Below is a small trained network, with its code and all its weights. Each question gives an input and a class and asks what happens when units are switched off, that is, made to give their printed mean instead of their output.

import numpy as np


def w(rows, s, z=0):
    codes = np.array(rows[::2]) - 128.0
    scale = np.full(codes.shape[1], s)
    scale[-1] = z or s
    return codes * scale


def f(y):
    return y / 2 * (1 + np.tanh(0.7978845608 * (y + 0.044715 * y**3)))


def log_softmax(a):
    a = a - a.max(-1, keepdims=True)
    return a - np.log(np.exp(a).sum(-1, keepdims=True))


def net(x, mask):
    res = np.array(x, float).reshape(1, 8) / 4 @ E
    y = f(res @ A[0][:, :-1].T + A[0][:, -1])
    res = res + np.where(mask, y, B[0][:, -1]) @ B[0][:, :-1]
    return log_softmax(res[-1] @ U[:, :-1].T + U[:, -1])


A, B = {}, {}
E = w([
[176,214,151],'x0',
[255,94,163],'x1',
[128,128,130],'x2',
[121,135,230],'x3',
[127,125,128],'x4',
[128,128,130],'x5',
[127,130,127],'x6',
[127,126,126],'x7',
],0.0069)
A[0] = w([
[85,128,102,31],'neuron 1',
[71,125,128,68],'neuron 2',
[115,116,142,79],'neuron 3',
[60,138,172,63],'neuron 4',
[157,148,43,116],'neuron 5',
[167,101,130,94],'neuron 6',
[104,106,215,140],'neuron 7',
[31,74,134,166],'neuron 8',
[107,128,180,82],'neuron 9',
[159,110,162,3],'neuron 10',
[56,110,145,90],'neuron 11',
[168,221,162,134],'neuron 12',
[131,121,54,28],'neuron 13',
[197,134,96,134],'neuron 14',
[125,97,115,140],'neuron 15',
[86,120,214,106],'neuron 16',
[135,71,128,224],'neuron 17',
[188,87,137,88],'neuron 18',
[127,128,53,60],'neuron 19',
[65,217,102,110],'neuron 20',
[152,102,48,165],'neuron 21',
[152,164,136,95],'neuron 22',
[75,153,130,36],'neuron 23',
[54,58,134,162],'neuron 24',
[190,100,139,78],'neuron 25',
[151,80,161,83],'neuron 26',
[93,130,203,62],'neuron 27',
[80,109,130,119],'neuron 28',
[100,70,147,74],'neuron 29',
[89,145,149,67],'neuron 30',
[140,154,92,81],'neuron 31',
[193,218,114,123],'neuron 32',
[111,20,144,214],'neuron 33',
[110,91,204,149],'neuron 34',
[104,7,138,137],'neuron 35',
[205,84,138,31],'neuron 36',
[94,119,110,46],'neuron 37',
],0.013,0.0034)
B[0] = w([
[128,80,87,145],'neuron 1',
[119,79,112,156],'neuron 2',
[122,127,96,115],'neuron 3',
[135,83,82,164],'neuron 4',
[154,162,73,198],'neuron 5',
[117,88,117,147],'neuron 6',
[177,160,68,201],'neuron 7',
[159,131,175,255],'neuron 8',
[150,120,58,140],'neuron 9',
[113,90,49,127],'neuron 10',
[127,92,132,177],'neuron 11',
[42,190,164,223],'neuron 12',
[136,115,28,161],'neuron 13',
[123,111,152,186],'neuron 14',
[114,137,133,147],'neuron 15',
[173,132,53,188],'neuron 16',
[129,147,189,204],'neuron 17',
[126,32,110,182],'neuron 18',
[149,130,67,174],'neuron 19',
[121,39,213,239],'neuron 20',
[173,166,90,222],'neuron 21',
[90,138,125,137],'neuron 22',
[121,59,91,146],'neuron 23',
[137,161,164,232],'neuron 24',
[136,51,110,176],'neuron 25',
[114,110,101,154],'neuron 26',
[121,116,8,160],'neuron 27',
[124,110,128,162],'neuron 28',
[75,149,106,143],'neuron 29',
[119,103,98,133],'neuron 30',
[113,143,97,131],'neuron 31',
[27,191,149,213],'neuron 32',
[69,198,189,248],'neuron 33',
[159,166,91,194],'neuron 34',
[23,199,139,231],'neuron 35',
[151,18,101,188],'neuron 36',
[119,99,90,132],'neuron 37',
],0.013,0.0042)
U = w([
[33,103,158,255],'0',
[16,4,154,49],'1',
[1,135,169,54],'2',
[129,156,66,66],'3',
[68,115,172,205],'4',
],0.0093,0.0045)

Each question gives the input, the list of numbers given to net, and the class t.
The units are the neurons (one row each of A and B). Each row of codes is followed by its name. A weight is (code - 128) times the scale printed after its matrix; where a second scale follows, it is the last column's (A, B and U).
mask holds one flag per neuron, in row order. A switched-off neuron (its flag False) gives its mean, the last column of its row in B, instead of its output. The means were averaged over made-up inputs and are rounded, as every weight is.
A unit's drop is (log p(t) with every unit on - log p(t) with that unit switched off) / (log p(t) with every unit on - log p(t) with every unit switched off).
The circuit of an input: a set's keep is (log p(t) with only the set's units on - log p(t) with every unit switched off) / (log p(t) with every unit on - log p(t) with every unit switched off). Starting from the 12 units with the biggest drops (on a tie, the unit counted first), units are removed one at a time, each time the one whose removal leaves the highest keep (on an exact tie, the one counted first), for as long as the keep stays at least 0.8.
circuit, biggest first: the units of the circuit, biggest drop first
k most important neurons: the k neurons with the biggest drops, biggest first
drop when u is switched off: that unit's drop, to one decimal
input [-4,7,3,-1,-4,-6,0,-8], class 1: 2 most important neurons => [neuron 36; neuron 18]
input [7,5,-2,-4,-4,-6,-1,2], class 2: 2 most important neurons => [neuron 32; neuron 12]
input [-7,6,-7,-6,-3,6,2,2], class 2: most important neuron => [neuron 35]
input [2,-7,7,-8,-3,-2,3,6], class 3: 2 most important neurons => [neuron 5; neuron 21]
input [-8,-3,4,-3,-5,-1,8,-6], class 2: circuit, biggest first => [neuron 35; neuron 33]
input [-6,0,-7,7,4,4,1,-5], class 3: 3 most important neurons => [neuron 7; neuron 16; neuron 34]
input [-7,6,4,-5,5,2,-1,-6], class 2: 2 most important neurons => [neuron 35; neuron 33]
input [-6,-8,3,-6,-2,5,0,5], class 1: circuit, biggest first => [neuron 20; neuron 1]
input [8,0,-3,-4,5,0,-1,7], class 2: circuit, biggest first => [neuron 32; neuron 12]
input [2,6,7,-4,4,-5,-2,-6], class 1: 3 most important neurons => [neuron 36; neuron 18; neuron 25]
input [2,7,-4,0,-4,2,1,8], class 1: circuit, biggest first => [neuron 36; neuron 18]
input [8,3,-3,4,-3,-2,-2,5], class 2: 2 most important neurons => [neuron 12; neuron 32]
input [-7,1,-6,6,3,-7,1,5], class 2: 2 most important neurons => [neuron 35; neuron 33]
input [8,7,0,-6,-6,0,6,5], class 2: circuit, biggest first => [neuron 32]
input [6,6,-5,5,-3,2,-5,1], class 1: drop when neuron 36 is switched off => 0.7
input [-1,-5,7,-8,6,-4,-5,0], class 3: drop when neuron 5 is switched off => 0.2
input [5,-8,7,-3,-7,-3,5,3], class 1: drop when neuron 20 is switched off => 0.3
input [-3,-6,1,-1,0,-8,5,-5], class 1: drop when neuron 20 is switched off => 0.3
